Below are the code and all the weights of a small trained network. Each question names an input and a class and asks about switching units off, where a switched-off unit gives its printed mean instead of its output.

import numpy as np


def w(rows, s, z=0):
    codes = np.array(rows[::2]) - 128.0
    scale = np.full(codes.shape[1], s)
    scale[-1] = z or s
    return codes * scale


def norm(h):
    return h / np.sqrt((h * h).mean(-1, keepdims=True) + 1e-5)


def f(y):
    return y / 2 * (1 + np.tanh(0.7978845608 * (y + 0.044715 * y**3)))


def log_softmax(a):
    a = a - a.max(-1, keepdims=True)
    return a - np.log(np.exp(a).sum(-1, keepdims=True))


def net(x, mask):
    res = np.array(x, float).reshape(1, 8) / 4 @ E
    u = 0
    for l in range(4):
        y = f(norm(res) @ A[l][:, :-1].T + A[l][:, -1])
        res = res + np.where(mask[u : u + 3], y, B[l][:, -1]) @ B[l][:, :-1]
        u += 3
    return log_softmax(norm(res)[-1] @ U[:, :-1].T + U[:, -1])


A, B = {}, {}
E = w([
[180,71,197,131,98,211,87,32],'x0',
[162,110,53,170,93,186,68,126],'x1',
[104,140,1,86,109,202,118,128],'x2',
[220,163,136,94,89,185,75,34],'x3',
[97,166,121,47,22,121,182,185],'x4',
[116,95,73,65,47,51,47,124],'x5',
[147,194,173,70,133,155,45,144],'x6',
[221,167,185,222,120,148,76,174],'x7',
],0.0067)
A[0] = w([
[144,71,229,223,91,177,105,26,163],'0.n1',
[190,142,214,115,151,131,129,1,97],'0.n2',
[211,91,138,138,174,184,135,171,4],'0.n3',
],0.0067,0.0038)
B[0] = w([
[112,43,106,106,147,160,89,161,253],'0.n1',
[141,141,252,208,72,181,168,63,206],'0.n2',
[113,171,158,123,31,155,106,40,130],'0.n3',
],0.011,0.0058)
A[1] = w([
[91,237,149,88,52,162,163,79,6],'1.n1',
[69,21,123,1,144,225,46,110,129],'1.n2',
[220,145,129,93,213,114,132,188,201],'1.n3',
],0.0069,0.0022)
B[1] = w([
[160,186,47,91,160,156,199,122,138],'1.n1',
[213,233,66,214,120,79,150,171,253],'1.n2',
[113,165,189,203,213,121,12,64,155],'1.n3',
],0.011,0.0053)
A[2] = w([
[3,202,250,230,179,228,152,195,124],'2.n1',
[240,91,180,226,94,202,134,67,3],'2.n2',
[37,132,195,107,240,128,93,116,64],'2.n3',
],0.0063,0.003)
B[2] = w([
[81,115,162,254,120,135,143,196,253],'2.n1',
[152,45,174,122,97,178,50,104,251],'2.n2',
[78,200,156,73,196,157,191,186,168],'2.n3',
],0.0094,0.0059)
A[3] = w([
[227,97,119,22,53,221,98,124,185],'3.n1',
[50,12,3,94,108,114,237,223,7],'3.n2',
[181,142,192,200,189,100,221,35,180],'3.n3',
],0.0047,0.0017)
B[3] = w([
[51,196,166,150,166,156,184,114,235],'3.n1',
[203,125,113,96,11,76,166,146,250],'3.n2',
[157,146,103,207,91,171,152,153,233],'3.n3',
],0.012,0.0024)
U = w([
[82,183,148,241,162,103,254,210,246],'0',
[165,22,189,206,83,225,84,78,215],'1',
[113,73,68,54,25,67,193,177,108],'2',
[157,133,8,76,154,159,157,109,103],'3',
[112,211,166,47,155,90,85,77,4],'4',
],0.0095,0.004)

Each question gives the input, the list of numbers given to net, and the class t.
The units are the neurons (one row each of A and B). Each row of codes is followed by its name. A weight is (code - 128) times the scale printed after its matrix; where a second scale follows, it is the last column's (A, B and U).
mask holds one flag per neuron, layer by layer. A switched-off neuron (its flag False) gives its mean, the last column of its row in B, instead of its output. The means were averaged over made-up inputs and are rounded, as every weight is.
A unit's drop is (log p(t) with every unit on - log p(t) with that unit switched off) / (log p(t) with every unit on - log p(t) with every unit switched off).
The circuit of an input: a set's keep is (log p(t) with only the set's units on - log p(t) with every unit switched off) / (log p(t) with every unit on - log p(t) with every unit switched off). Starting from all 12 units, units are removed one at a time, each time the one whose removal leaves the highest keep (on an exact tie, the one counted first), for as long as the keep stays at least 0.8.
units of the circuit, in order: the units of the circuit, biggest drop first
most important unit: the unit with the biggest drop
k most important neurons: the k neurons with the biggest drops, biggest first
k most important neurons of layer l: the k neurons of layer l with the biggest drops, biggest first
drop of u: that unit's drop, to one decimal
input [1,-8,7,-1,1,3,7,-8], class 3: 3 most important neurons	[1.n2; 2.n1; 1.n1]
input [-3,1,8,-4,-1,0,1,1], class 2: most important unit	3.n2
input [-7,2,5,4,0,-6,2,-4], class 3: units of the circuit, in order	[2.n1; 0.n2]
input [-8,1,4,-2,-3,8,-3,5], class 2: units of the circuit, in order	[1.n2; 2.n1]
input [-1,6,-4,1,1,3,8,-4], class 4: 2 most important neurons	[2.n1; 0.n1]
input [-2,4,5,6,-1,0,-3,2], class 3: units of the circuit, in order	[0.n2; 2.n1]
input [5,5,6,-4,-8,8,-8,-8], class 3: units of the circuit, in order	[1.n2; 2.n1]
input [-8,0,2,3,6,-7,-2,-5], class 2: units of the circuit, in order	[3.n2; 1.n2]
input [6,4,5,-3,2,-8,-8,-5], class 2: units of the circuit, in order	[0.n2; 3.n2; 1.n3]
input [-1,-5,6,2,-4,4,0,3], class 3: 3 most important neurons	[0.n2; 2.n1; 2.n2]
input [4,-5,4,0,-4,5,-5,2], class 0: 2 most important neurons	[1.n2; 0.n1]
input [1,1,5,3,8,5,2,-4], class 3: 2 most important neurons of layer 1	[1.n1; 1.n2]
input [5,-2,7,7,6,-5,8,5], class 0: 3 most important neurons	[3.n1; 1.n1; 1.n3]
input [-8,-4,3,5,-4,8,-2,8], class 3: units of the circuit, in order	[2.n1]
input [7,6,0,-3,-5,3,-1,-4], class 3: 3 most important neurons	[1.n2; 0.n1; 2.n1]
input [-8,-3,3,5,5,-3,3,1], class 4: 2 most important neurons	[1.n1; 0.n2]
input [-5,4,-1,1,3,6,0,3], class 2: 2 most important neurons	[1.n2; 2.n2]
input [2,8,2,0,6,3,2,4], class 0: drop of 3.n2	0.1
input [-8,2,-7,8,-2,3,4,-4], class 4: drop of 0.n2	-0.1
input [-8,8,-4,6,7,4,7,-1], class 4: drop of 2.n1	0.3
input [-3,-4,1,-7,-4,6,-3,-8], class 2: units of the circuit, in order	[3.n2]
